Below is a small trained network, with its code and all its weights. Each question gives an input and a target symbol and asks what happens when units are switched off, that is, made to give their printed mean instead of their output.

import numpy as np


def w(rows, s, z=0):
    codes = np.array(rows[::2]) - 128.0
    scale = np.full(codes.shape[1], s)
    scale[-1] = z or s
    return codes * scale


def f(y):
    return np.maximum(y, 0)


def softmax(a):
    e = np.exp(a - a.max(-1, keepdims=True))
    return e / e.sum(-1, keepdims=True)


def log_softmax(a):
    a = a - a.max(-1, keepdims=True)
    return a - np.log(np.exp(a).sum(-1, keepdims=True))


def net(x, mask):
    ids = ['ΓΞΠΦΨαβεζηθλμτ'.index(c) for c in x.split()]
    T = len(ids)
    res = E[ids] + P[:T]
    r = res
    for j in range(2):
        rows = slice(3 * j, 3 * j + 3)
        q, k, v = (r @ M[0][rows].T for M in (Q, K, V))
        z = softmax(np.where(np.tri(T) > 0, q @ k.T / 3**0.5, -1e9)) @ v
        o = O[0][rows]
        res = res + np.where(mask[j], z, o[:, -1]) @ o[:, :-1]
    y = f(res @ A[0][:, :-1].T + A[0][:, -1])
    res = res + np.where(mask[2:6], y, B[0][:, -1]) @ B[0][:, :-1]
    return log_softmax(res[-1] @ U[:, :-1].T + U[:, -1])


Q, K, V, O, A, B = {}, {}, {}, {}, {}, {}
E = w([
[162,187,142,165,95,133,226],'Γ',
[114,161,53,102,154,98,170],'Ξ',
[80,132,139,126,105,143,162],'Π',
[140,140,132,90,192,138,111],'Φ',
[104,70,134,121,151,170,169],'Ψ',
[118,146,91,54,137,140,164],'α',
[154,104,211,179,182,174,102],'β',
[112,108,107,111,90,201,107],'ε',
[148,121,177,86,102,128,51],'ζ',
[99,95,76,109,69,89,94],'η',
[48,128,148,145,209,92,115],'θ',
[122,113,66,184,188,176,81],'λ',
[149,22,154,76,102,2,132],'μ',
[184,41,71,106,158,68,113],'τ',
],0.027)
P = w([
[184,171,103,172,119,99,184],'0',
[74,150,193,80,192,127,215],'1',
[177,150,88,173,108,108,145],'2',
[57,129,198,70,185,134,176],'3',
[159,132,76,170,118,107,108],'4',
[41,107,195,69,188,145,138],'5',
[144,112,64,173,122,111,69],'6',
[25,84,197,65,187,151,97],'7',
[121,95,51,171,130,110,30],'8',
[9,62,197,59,186,165,67],'9',
[150,122,72,176,123,105,98],'10',
],0.014)
Q[0] = w([
[142,136,86,149,128,175,119],'H0',
[137,98,94,199,98,97,160],'H0',
[184,168,60,206,104,66,105],'H0',
[126,110,110,92,211,251,136],'H1',
[207,115,36,213,107,114,140],'H1',
[58,202,179,99,140,215,144],'H1',
],0.018)
K[0] = w([
[133,131,170,150,92,154,138],'H0',
[125,113,150,225,122,195,233],'H0',
[145,215,185,220,115,107,197],'H0',
[138,113,117,59,169,95,15],'H1',
[207,254,160,102,85,149,201],'H1',
[49,18,141,138,118,152,12],'H1',
],0.014)
V[0] = w([
[92,186,143,145,118,188,135],'H0',
[96,72,168,223,116,98,155],'H0',
[60,185,217,178,39,15,79],'H0',
[145,12,151,141,132,4,185],'H1',
[254,108,167,61,172,179,113],'H1',
[135,114,127,210,247,120,115],'H1',
],0.0072)
O[0] = w([
[96,154,173,195,143,86,152,99],'H0',
[97,116,167,173,56,124,106,92],'H0',
[225,254,178,104,75,99,227,254],'H0',
[126,42,126,153,137,57,89,157],'H1',
[219,81,98,68,134,216,213,146],'H1',
[200,186,97,120,183,87,53,62],'H1',
],0.0079,0.004)
A[0] = w([
[20,222,124,166,247,211,156,1],'N0',
[55,82,185,32,169,31,158,104],'N1',
[64,88,253,54,167,158,136,78],'N2',
[167,78,240,106,207,104,108,76],'N3',
],0.0073,0.0086)
B[0] = w([
[198,100,117,90,26,71,9,165],'N0',
[137,128,180,218,116,169,125,244],'N1',
[157,135,50,160,144,66,212,255],'N2',
[73,141,111,103,86,157,149,207],'N3',
],0.011,0.0079)
U = w([
[190,165,93,194,94,132,137,16],'Γ',
[123,144,81,112,157,83,139,116],'Ξ',
[1,154,179,99,129,148,145,194],'Π',
[166,135,143,123,225,124,129,185],'Φ',
[108,74,160,97,169,140,127,184],'Ψ',
[95,123,108,38,129,104,189,145],'α',
[159,118,188,160,178,187,118,153],'β',
[126,133,125,132,65,208,120,60],'ε',
[170,127,183,69,98,135,87,202],'ζ',
[127,121,58,90,39,83,133,2],'η',
[118,143,172,117,201,91,113,191],'θ',
[170,134,95,168,133,153,110,87],'λ',
[168,72,179,124,116,104,136,63],'μ',
[186,89,102,127,152,63,143,64],'τ',
],0.011,0.0076)

Each question gives the input, a string of symbols that net reads in full, and the target symbol t.
The units are the heads (3 rows each of Q, K, V and O) and the neurons (one row each of A and B). Each row of codes is followed by its name. A weight is (code - 128) times the scale printed after its matrix; where a second scale follows, it is the last column's (O, A, B and U).
mask holds one flag per unit, heads first, then neurons. A switched-off unit (its flag False) gives its mean, the last column of its rows in O or B, instead of its output. The means were averaged over made-up inputs and are rounded, as every weight is.
A unit's drop is (log p(t) with every unit on - log p(t) with that unit switched off) / (log p(t) with every unit on - log p(t) with every unit switched off).
The circuit of an input: a set's keep is (log p(t) with only the set's units on - log p(t) with every unit switched off) / (log p(t) with every unit on - log p(t) with every unit switched off). Starting from all 6 units, units are removed one at a time, each time the one whose removal leaves the highest keep (on an exact tie, the one counted first), for as long as the keep stays at least 0.8.
units of the circuit, in order: the units of the circuit, biggest drop first
top k neurons: the k neurons with the biggest drops, biggest first
which heads matter: for each layer, one digit per head in row order, 1 if its drop is at least 0.15 and else 0, layers parted by /
input Φ Π Φ η Φ Π ε ε, target η: units of the circuit, in order : [N0 H1 N2 H0]
input ζ λ Π Γ α λ, target ζ: units of the circuit, in order : [N0 H1]
input ζ τ ζ α ζ Γ ζ α ζ β, target α: top 3 neurons : [N2 N3 N1]
input ζ ζ ε ζ ζ λ, target ζ: which heads matter : 00
input β η ζ Γ η Ξ η ζ μ ζ, target μ: units of the circuit, in order : [H1]
input α η ζ λ Γ ε, target ζ: units of the circuit, in order : [H1 N0]
input ζ ζ ζ τ ζ ζ, target Ψ: top 2 neurons : [N3 N1]
input Γ μ ζ Φ, target μ: which heads matter : 11
input ζ β θ Π ζ Π Γ λ ε Γ, target ζ: units of the circuit, in order : [H1 N0 N2]
input Π ζ Γ ε ζ ζ ε ζ ζ ε, target α: top 2 neurons : [N2 N1]
input Ψ Γ λ α Π, target Π: which heads matter : 10
input Γ λ α ζ η Ξ, target Π: top 2 neurons : [N1 N2]
input ζ Π Γ Γ β ζ ζ β, target α: top 3 neurons : [N3 N2 N1]
input λ ζ ζ ζ ζ Γ α Π β ζ Ψ, target Ψ: top neuron : [N1]
input Γ β ζ η ζ ζ, target Π: top 2 neurons : [N3 N1]
input λ η Γ ζ ζ θ ζ ζ α, target α: units of the circuit, in order : [N1 H1]
input η μ β Γ ζ ζ α ζ λ α, target ζ: units of the circuit, in order : [H1 N0]
input η Φ Γ ζ ε ζ ζ Ψ, target α: top 2 neurons : [N2 N3]
input ε η Π ζ Ψ ζ λ Φ, target ζ: units of the circuit, in order : [N0 H1]
input ζ Π λ Π, target ζ: units of the circuit, in order : [H1 N0]
input λ ζ ζ Φ, target α: units of the circuit, in order : [H1 N2]
input ζ τ Π Γ, target Ψ: units of the circuit, in order : [H0 H1]
input Π ζ Π ζ Π α ε Γ, target η: top 2 neurons : [N0 N2]
